[ 29  -4  -4 -54 -12 -34 -34   8 -23  14  13 -20  39  -1 -32 -20 -15 -10
   8 -12  35  -7  -4  -2 -18 -38  -5 -39  -3  29 -11   3 -37  18   7   2
   0  32  31   8  50  22  25] : J127
[ 24  23  -8 -12 -16  -2 -30  13  17  28  15  30  -3 -19 -15  18 -19  12
  38 -67  20  15 -20 -17  -3  20  27  41  32 -34  18 -26  28  29 -12  48
  -6  31  14 -21 -20  13   8] : J923
[ 24   6 -22 -13  11  18   0 -14  17 -14  19   5  37 -31  17   8  14 -23
  -8  19 -27   2  33   4 -34 -13  -6   9 -15 -24 -12  -7   0  11  -2  22
  -9   9 -11   6 -10 -76 -14] : J74
[-10   1 -12  18 -39  -1 -29 -16   1   0 -24 -14  10  -5 -31  30  42 -19
 -17  16 -11  19  48 -32  30  41   2  53  22 -12 -41  -6 -34 -42  12   8
  43  17  -3  -8  17  57  11] : J923
[ 15 -31  36 -75 -42 -20 -51  -5 -10  11   0 -31  44   4  67   8   5 -28
 -16  35   4  10 -16  40 -12   8 -22   1  17   7 -25  12  13   3 -21  20
  -4  33  -1  23  36 -77  -5] : J878
[ 11   9   7 -24 -32 -26 -18  13  26 -37   0 -28 -16 -20 -13   1   1  49
  -5 -16  22  17  22   7 -12  11  -4 -18   1   7 -18  19  22 -12   7  40
   8  45  11  23 -13 -13 -18] : J847
[ 40   7  28 -22 -63  -3 -32   2  -6  11 -33 -31  26   0  53  19  26  12
   3 -23  43 -22  34  31  12   1 -40 -35  23 -31  -9 -11  53  37 -14  14
 -12  54  -8  -5   7 -11  15] : J632
[ 34 -44 -11   2  19 -21   6  12   9 -30   8 -17  60 -18  -4   8  22 -32
  -4  12 -17 -18   5  -8 -24 -59  -9  -2 -11   8   0   0 -55  42  21  15
  42 -30  21  40 -43 -32   9] : J299
[ 35  14  63  -1 -36   7 -14 -12 -26  20  21 -18  25 -11   6 -36 -26  -5
   9  31  -8 -36  32 -22  27 -28 -30   4 -10 -63  -5  -7  14  71 -38  -8
 -30  30 -22 -10  -7 -52  -7] : J878
[-19  -7  -5  22   0  32   7  -6  -3 -14  26  15 -29 -18 -13 -18  43 -17
   3 -13  41  -7  24 -26  22  20  18 -23 -16 -44   7   5  53  30  10   2
  19  10 -48  -1  35 -52 -40] : J847
[-12   2  31  20  -9  11 -12  -8  15   6 -10  38 -24 -16 -39  14 -19  24
  23  25 -35 -34  56 -36 -43  27 -26 -15   7 -32   2   5 -20 -11 -39  38
   9  13  56 -30 -44   9  -4] : J792
[ -6  17 -26 -10  16  14 -12 -14 -17  -2 -58 -50 -33 -15   8  13  16  -2
   0   0  23 -20  78  38 -16  42 -16  -1 -18  25 -19  -3  40 -11   0  19
  31  -8  13   3  56  51   9] : J74
[  0 -17  -6  -9 -12   0 -10  15 -34  27 -20  40  19  18   4  -5 -10 -13
  10 -17 -46 -46  57  21 -12 -10 -23  26  31 -39  24 -17 -14  48 -51 -10
  29 -38  31  -2 -57   7   8] : J255
[  6  47 -38   4 -49 -19 -46  36 -24   2   2  32  15   6  40  14  24   5
 -11  -2  12   3 -10  44  60  35 -11  25   8  -9  -8   3  10 -18  46 -18
 -37  -5 -24 -13  53   6   7] : J255
[ 13 -23  17  53 -39  30   4  44   3 -19  25  31  48   9 -61 -17   2  -9
   2  34  12 -18 -18 -40  34   5 -31  30 -22 -25  -1  -5 -31  18 -26  13
 -64   2  21  30 -20   8  17] : J299
[-54  10 -50  27   5 -42 -44   5 -13 -15   1  17  -8 -34 -20  26  21 -58
   9 -12  32 -23  30  28  -7 -29 -77 -19 -23 -54 -31  16  15  44 -33   9
   9 -16 -29  23 114  31  -8] : J74
[   9    8  -15  -44  -25  -22  -44   -2   -1    2   -5   -4   89  -18
   16    8   13    9   40  -56   31   20  -19   28   -5  -41   15  -32
   -6   -2  -35  -30   -9    1   21   22   10    2  -14   -6   16 -102
    3] : J255
[ 37 -28  18 -10 -28   5 -43  56   4   7  53   6  21   3 -41  10  -8  13
   3  38 -27  -8 -46  17  13 -27 -28  32  14 -30   7  21 -25  67  -6  10
 -26  23  14   9  45  11 -36] : J299
[ -7 -30  20 -28 -35  -4   5  -3  -8 -13   0 -23  44 -11  17 -11  20 -24
 -12   1  15 -25  33 -23 -18  -2  -5 -49   3 -20 -22 -46  24  20 -46 -10
  23  37 -43  40  45 -63  18] : J127
[ -8 -16  14  11  38  -4  32 -19  33 -12   9  21  23  -8  18   2  -3 -41
 -10  -2  -9  -1   9 -22  -1  10   6 -33  22  14 -23  -5   0  49  -8  12
 -19  40 -29  25  -9  93  22] : J795
[ 22 -30  24 -12   0  27 -23   7 -29  44  -1  -8  58  -1  -8  13  39  10
 -11  -3  35   0 -18 -25  -3 -45   2  -4   5  31  -9  39 -41  32  22   8
 -19  22  -7   2  21  -5   1] : J795
[  5  28  11   4   4  12  -7  -7 -32  -3 -36   2 -13  -4 -35  -8  40   0
  10   1  33 -29 -11 -47  24 -41 -16  14  -1 -14 -22 -11 -30   0  57 -24
   8   7  12 -11  13 -25   9] : J791
[ -9   4  -4 -20 -42  42 -26  10 -63 -18  15  22  -3 -60 -30 -26  33 -16
   2   5  46  15  12 -16   7  76 -13   3 -23 -10 -33 -40 -20  -6   0   8
  -4  35  -2   5  34  70  13] : J847
[  2 -17  30 -45 -21  -5 -17  19 -57 -36  -3 -35  56  -5  31  -9  10  47
  11  34  26 -18  13  33 -22  -5 -30 -23  18 -17  -5 -31  21   9  -1  -4
   0  56 -17  17  69 -46  23] : J791
[ 18 -10 -45  21  49 -11  10  16  20 -10  29  20 -33  22 -44 -24  56 -10
   9 -64  43  13 -14 -32  24 -16 -26  26   9 -20  25  14  13  30 -13   9
 -10 -52  26  17  36 -11 -21] : J792
[ -4   6  -9 -21 -20  38  -7 -28  12   7  -8 -25  -8 -25   3 -11  15 -20
  -7  12 -79 -14  47  10 -24 -11   0  34  40 -21 -56  -7 -43  15 -10  14
  20  -4   3  17 -47  58 -38] : J255
[ 31 -50 -13   3  33  46  20  42 -43 -18 -18 -20 -19 -32 -38 -31  15 -14
 -23  42 -35 -29  41 -41 -56  19 -28   1 -62  22  12  18 -57   2 -13  -9
   3 -31  15  20   4  46  12] : J299
[-60  31 -28   5   6   2 -31 -15 -50  -8  -8  28  25 -43  12 -39  70 -35
 -11 -10  86  36  -6   5   9  19 -29 -32  16  -6 -22 -22 -15  23  47 -18
  11  64 -56 -25  74   4  10] : J795
[ 23 -46  18 -24  -6 -16  33  10  58 -18   8 -10 -10   5  37 -30  33 -65
 -21   5  36  33  11 -34   1 -24   7 -41  -4 -11  16  19  17  24  11   0
   2  58 -40  57 -30 -51   0] : J781
[  3   8   0  -7 -41   1 -28   2 -15   5  13   8 -10 -15 -23  -3  16  17
   8  -9   1 -25  10 -29   8  14 -41 -12   6 -31 -26   9  -4  31 -26  15
 -57  57   4  13  32  17 -23] : J878
[ -4  13 -17 -22 -28  -8  -3 -42   4  -9  13   7  11 -11   8   6   2 -45
   4  14  17   8   2  -7 -11 -41  21  -4  20 -17  -9  -8  -1  20  33  29
  16  44  -7  22  -3 -30   2] : J74
[ 18 -13   5   2 -36   7  19  19   3 -39  20   7   5  -6 -21   6 -11  53
   6  65 -76 -18  37   3  -4  -6 -39  10   4  13  -6 -12 -47  30 -16  -9
 -41  20  39  22 -81   4  -3] : J74
[-25  87  17  29 -24 -32 -37  -1  12  18  -6  60   6  23 -37  -6 -46   3
  32 -48 -15 -34  25   2  59  23 -22 -13  -8 -14 -29   7   5  -4  -6 -11
 -41  -6  24 -27  19  96  -4] : J255
[  9 -19   3 -18 -38   9 -28  22  25  -4  15 -19  36  -4 -36  -3 -10   4
  54  50   1  -2  -2   2  24 -29  -6  29   3 -25  -5 -17  17  30 -18  29
 -33  -4  17  -2   6 -75  15] : J255
[ 42 -23  -9 -17  36  13  -7  10 -11  35  -1  11  12 -17  15  24  40 -45
 -11  28  22  11  41  -6   4   4 -30  32  27 -10   7  -5   4  81   3  -7
  10  20  -4 -25 -16 -31   3] : J878
[ -8  20  -2   5  26 -19 -49  12 -10 -14  12  42  43 -25  13   9  33 -31
   3 -20  34  -9  19  15  42  20 -34   1   1 -51 -27  -6  13  10  30  42
   0  30  12  50  66  25 -29] : J847
[ -2   8 -39  14  13   0 -10 -25 -25 -14  17   8  -7  15 -15 -42  42 -42
   9  10  29 -13  17 -73  75 -47  15 -32  21   0  13 -18  19  35   4 -20
  21  30 -10  -1  19 -86  19] : J127
[  9  -7   6 -26  12  35  25  12  15   2  45 -14   5   2 -55 -25 -39 -23
  27  36 -51 -16  44 -53 -39 -21 -26  28 -22  -6 -18   1 -33  93 -84 -12
 -33  -2  -2   7  -7  33  -8] : J299
[ -8 -16 -26 -14 -13   7   8 -64 -18  25 -32 -22   5 -18  20  68   5 -11
  -5  -5  14   1  15   0 -39 -16  29 -37   9  37 -37  11 -22  -5 -20   7
  65  10 -11  -8  -6  20  42] : J781
[ -5   4 -10 -23  22  20   0 -16 -27  -9 -26   7 -25 -16  39 -38  20 -12
 -23  -2 -33 -36  29  31 -30  24  -2 -34 -16 -34  11 -17 -40 -15  29 -33
  46  17   7  15 -16  -8 -36] : J781
[ 51 -28  41 -56 -46  14  -1  48   7 -18  34 -25  37  23  -3  -5 -34  33
  14   5 -13 -52  12 -14 -31 -24  32 -14 -13 -22  23 -20  -8  17 -16  -9
 -32  37   5  21 -59 -41 -10] : J791
[ 33  14 -15  11   2  13  31 -11  22   1  22  21 -30 -30 -46   7  -1 -29
  14 -70 -26 -30  46 -75 -37 -21  10 -14 -12 -25  13  -9 -16  22 -24   5
  -3 -16  18  23 -96  54  -6] : J632
[ 29 -16  50   4  22  28  19  -1   1 -11  -8 -36 -36 -24 -37 -46   8 -30
 -37  33   1 -25  16 -31 -14  14 -20  -8 -24   0   3  24 -11  33  20   3
  12 -29  -3  10  -6  -3 -18] : J878
[ 16 -34 -18 -10 -12  18 -11 -13 -10  12   4  17  31 -32  -8  12  42 -25
   5 -20 -39  30  45 -24  -3  13  11 -26  -2  40 -37   2 -18 -11 -28  -3
  24 -10 -13 -32 -15  28  18] : J255
[  1  15   5  -9 -12   7 -67 -19 -24 -47  -3 -60  14 -32 -28 -26  37 -12
 -51  39  26  12 -24   8  36  24 -25  16  10 -17 -42  -6   0 -46  21  39
  36  13   0  31  87 -55 -21] : J878
[-10 -34  31  19 -68  18  23  -2 -13  22  28  48  -7  26 -56 -12   6 -21
   0  39  13 -30  10 -46   9 -11   3  -5  -2 -45  55  16 -24  40 -23 -38
  11   8   6 -14 -35 -44  13] : J781
[ 10 -22  44 -21 -26 -24 -23 -16  -2  33 -26  28  20  -9 -29  30  22 -31
 -24   1  28  -8 -13 -19  -5   3  -9   2  37  -9   4   0   1  19   4   3
  37  57  19 -14  40  72  41] : J795
[ 31 -54 -39 -71 -17  15  13  18  13 -18 -14 -40  18  31 -22  16  32  -1
  21  22  64  22  23 -56 -17 -11  12  -2   5   7 -13 -45 -42  52  -9   6
  16  28 -12   0  -8 -88  29] : J792
[ 17  -2  41   3 -43 -20   1   2 -11  20 -15 -43  44 -37   1   0   1  -3
  -8   6  44   6  32  -7  -9 -43  -9   2  30 -36 -29 -32   4  35   3  19
  33  38 -38  35  23 -17  28] : J127
[ 27 -72  17   8 -16 -33 -34  44   1 -32  32  47   4  22 -26  31 -22 -24
 -11   4 -13 -28 -72 -40  25 -67 -13 -61  -1 -27  -1   5 -70  33 -18   4
  14  -5   8  34 -38 -12  -4] : J792
[-11 -14  41   1 -55 -14 -27 -23 -30  32   9  12  30   0  -6 -32 -17 -47
  45  37 -16   9  46 -25  46 -42  -3 -12   9 -47 -19   1  14  14 -21  -3
  -8  54 -17  -9  34  35  22] : J255
[ -8  42  11 -30 -42  -7 -43   2 -20   1  40  -7  22 -30 -34 -31 -25   6
  24  -3 -10   0  10 -53  10  -6  25  27 -10 -32  -4 -27 -30  18 -22  12
   0  22 -27  -2  20 -18   9] : J795
[  6 -21  11 -22   4  -4 -31  37   2  10   9  -3 -25 -33 -31 -14   8 -30
  -7  13  33   0 -25 -29 -29  -8  14  19 -11  -2  49  25   7   5  18  28
  13  -1   4  13  24 -25  11] : J795
[ 27  -6 -41 -26  -1  13 -32 -17 -28 -35  -7 -55  27 -22  11 -21 -24   9
   4  10 -14  15   7  22  -9  -4  28 -35 -16  -2 -38 -45 -22 -17  -9  10
  36  64 -18 -14  11   6   9] : J299
[ 10  12  31  10 -56 -57  -6   1  25 -13  37  65  -1   4 -71  -7  38  -7
  10 -69 -14  26 -66 -24  47   7 -31  26  17 -21   7  -2 -15 -19  22 -10
  -3 -52  42  19  22  -1  -7] : J632
[-23   6  10  56   5  -1  13  -9  19   1 -13   5 -28 -11  -5  34  34 -24
   9 -20   9   1  30 -56  32 -35 -16  -4  31 -58 -10  11  37  34  15  28
  26  -9 -56  44  21 -44 -22] : J632
[ 19 -30   4   6  -7  13   0   8  -9 -29  24 -29 -35 -15 -22 -72  13 -21
  11  -5   0 -42 -49  49  -8 -24 -16  19 -19 -56  14   0   6  46  -9 -14
   6 -87  -7 -25  22 -21  -6] : J791
[ -6  16   4  13 -12  -7 -36   3  12  19 -16 -56 -34   7  -2  -1 -41  -5
  36  30  47  43 -29  23  39 -31  17  69  34 -10  -1   7  35  21  11  37
  14  -4  -7 -20  -6 -28  20] : J923
[ 13  11  33  -9  -4   2   1  -4 -15 -34  22 -47  15 -11  -1 -57  32 -18
 -11  13  52  30  57 -59  19 -15 -15 -33  -4   1 -19  -4  -5  13   7   8
  19  40 -33  31  32   0  -4] : J792
[ -1 -18  13  -2 -18 -63 -59  27  31  15  17  13 -42   9  -7  18   8 -30
   1 -38 -26  10 -21 -43  55 -36  19   6  13   0   7  38  13 -20 -11  10
   8  30   0  46  14  47 -20] : J795
[ 14 -51 -35  10   1 -32  -6 -55 -16  14  -8  22  11 -24  13  48  92 -67
 -24 -21  -2  56  11 -61  38 -35  14   8  57   7 -38   8 -31  22  30  18
  87  11 -39   4  -5 -50  13] : J878
[ 32  -2   0 -35  -5  -9 -34  29   6  14 -28  53  -3 -14  19  42  18 -15
 -22 -62 -19 -30 -28  15 -16  15 -41 -21 -17 -23 -27  -1 -16  52  -4  10
   6 -21 -18  -2  46 -24 -22] : J74
[  7  44 -28  32  13 -17 -15 -17  -2  14 -36 -29 -14 -15  -4  14  20   9
   3 -39 -13   4  28  17  23  42 -34  66 -16   7 -45  17  32  -6 -35  21
  19 -71  -4 -14 107  56  24] : J299
[-11 -15  16  20 -11   3  22  11   7 -12   8  33 -10   7 -18 -58 -23 -30
  18   3 -18  -1  32 -28  17 -29 -13 -41  10 -34   5  -5   3  64 -26 -15
 -14  21 -37  -9 -54   0   1] : J255
[ 37   5  31  -4 -63 -18  -9   1 -12   1   0  28  86  -6 -20  -5 -20  -2
  -4  -3   3 -40 -17 -18  15   4 -15 -46 -21  -7 -45 -35 -70  27   1  -4
 -28   6   3 -12   5   6  55] : J127
[  6  -6 -25   0  -7  22  24   9  24   9  11 -13 -37  -8  24 -26   2 -40
  26 -12   5  22 -15  -5  10   3 -10  65  24 -23 -23 -18  -6 101 -28   3
 -34 -26 -44  -6 -48  27  12] : J923
[ 29  37  35  18 -17  13  -3  11  13  -5 -24   8  23  -1  -1  47 -38  32
  -2  54 -17 -35 -32  -4   3 -26 -41  19   4 -33 -14   2 -24  10  32  20
 -47 -11  18  10 -37 -71  13] : J632
[  8 -31 -29 -67  23   1   6 -25   8  40 -24 -14  -9 -14  39  19  -7 -41
  47  25   3  47   3 -10 -31 -45  16  46  31 -26 -13 -25 -18  38 -14  33
  22  44   4  31 -20 -68  26] : J781
[-13 -13   0 -14   0   1 -27  18 -58  -9  -1  -3 -38 -17 -33 -23  40 -30
  -3  41  57  25  -4 -31  41 -21  -5  17   1  -7   1  15 -26  25  74  -1
  50  10  -9  29  51 -12 -14] : J847
[  0 -13 -16   3 -32  55 -16 -28  41 -11  -8 -16 -29  -1 -82  37  -4 -26
  -8  36 -20 -61   7 -26 -17   0  19   7  -8 -19 -26  10 -17  11 -14  48
  15 -15  36   4  -7  11 -21] : J74
[ 17 -12  -5 -20  -3 -28 -51  64  54 -40   3 -46  17  17  32   6 -14   1
  -1   5  24 -21   1  66  -3 -22 -29  -2  16 -12 -20  24  10  33 -12  42
 -21  -4  -6  20 -18 -34 -15] : J791
[ 19 -60   8 -12 -39 -15 -16  13  -6  27  16  -7  52   7  50  15  63 -15
 -10  -4 -50 -18  79  51  -7 -33 -16   0  18 -22  13  16  28  -1 -34 -50
  21  10   0  10 -20  -9 -36] : J255
[ -9   3  19   7  45 -14   0  -6 -37 -15  26 -29   1   5   2 -67 -50 -52
 -15  44  23  32   6  26  13   1 -17  17  -7   9   9  19   9  17 -13   2
   3 -37 -17  18  26  -9  12] : J878
[ 24 -22 -30 -21  30  25 -28   6 -42  34  41  30 -16 -33  24  30   5 -48
 -14   1   0 -12  -8 -17 -33   1  -7 -13  -8  -2  13  27  18  41 -44  -4
 -23  15 -20 -15  22 -12  -9] : J878
[ 14  10   6 -12  24  11 -29  26  23  -3  15 -11  36 -52 -26 -37  26 -12
 -17 -40  23  24 -24  25 -25   3 -20  43  15 -18 -15 -23 -34  33  -3  34
   6 -14   4  15 -20  15 -18] : J795
[ 41  15 -20   5  10  12  12  -9 -13  12  -4 -25  46  17  41   3  28   5
  -6   6  -3  -9  64 -27  16 -28  -4  63  22 -38  15  -9  12  33  -8 -10
  -7  21 -13   1 -38 -53  12] : J923
[  6 -13  37  -2 -14   9  -6 -24   0  24   9  25   6 -33 -48   2  29 -40
   7 -25  -4   5   0 -89  23 -15  24  -3  16  11 -20 -12 -38  61  -6  10
  46   2 -20 -19 -18  35  25] : J795
[-10   2 -11  -3  -3 -17 -38  -8 -17  -3  16 -26  45 -32  42 -23  63 -32
  49   0   3  12  59  25  29 -12   1  19  -2 -32 -40  -9 -11   1  48  11
  20  -6 -30  -4  60 -15 -15] : J791
[ 14   8 -35   7  -6  26 -50  33 -41 -24 -13 -55  10 -21 -25  -7  11 -12
 -16  21  15 -21   0  -5  12  25 -12  24 -75  22 -27  11 -24 -58  -9  10
  -5 -46   2  24  82  18  11] : J299
[  1 -12   8  13 -29  18 -33  17 -39 -33  13   1 -16 -59  -2  -7  78 -52
  -6  71  21 -41  12 -46  27  -6 -36  21  17 -57   6  -1  11  51  36  19
  31  -6 -36  -1  66 -40  25] : J791
[  9  39   8  20   3 -30   0  17   6 -14  16  15  45 -29  35  -7   4  19
  20 -31  63  -8  34  26   3 -42 -18 -17  -1 -56   5  -9  20  58  49  21
 -12  43 -14  29 -48 -47 -26] : J847
[ -3 -30 -45  -7  14 -30 -35   7  28 -28  -5 -59  17  20  -2 -30  59  10
  11  10  35  39  20  89   7 -37 -52  35  39 -39 -28  16  28 -12  -5   2
 -10  38  11 -11  60 -34 -24] : J791
[ 10 -24   0 -45  17   3  13  11 -25  38  13  46 -22   6  -5 -18   6 -62
  17  -1   3  60   8 -13  -9  -3 -12  49  -2  22  21  -9   4  29 -29 -30
   0  -9  10  -4   0 -18  13] : J74
[  3  16  28 -19 -10  11 -15  15  -8 -24   2 -35  -2   5  38  15  49  36
   3  30  19 -22  22 -26  31 -16 -24  -4  32  10  -9 -20   7  21  26  -2
   8  33  12  52  -1 -52 -35] : J792
[ -9  -7  -9  25  -4  -1 -17  49   8  28   7  24   7  -1   2  64  -3  18
   8   8  43  28   6  22   8 -15  11  50   9 -31  -4  19  -3  10  33  20
  -3   3 -19  20 -32 -54 -37] : J847
[  8 -12 -28  -7 -19  -1   3 -20 -47   1   7  16  -4 -16 -12 -14  54 -33
 -27 -61   8   0 -16 -32 -34  -2 -50 -16 -27 -31  -9  39   6 -39 -34  -8
 -39 -19 -15  37 111  30   9] : J632
[-20 -10   9  11  -2  17  23 -57 -11   1  47   7  -5  21 -51 -31 -19 -32
  40   1 -48 -16  -6 -92  17 -52  48  13   4   3   6  10 -31   3 -15  -3
  -4  -9  26  23 -42  21  -2] : J923
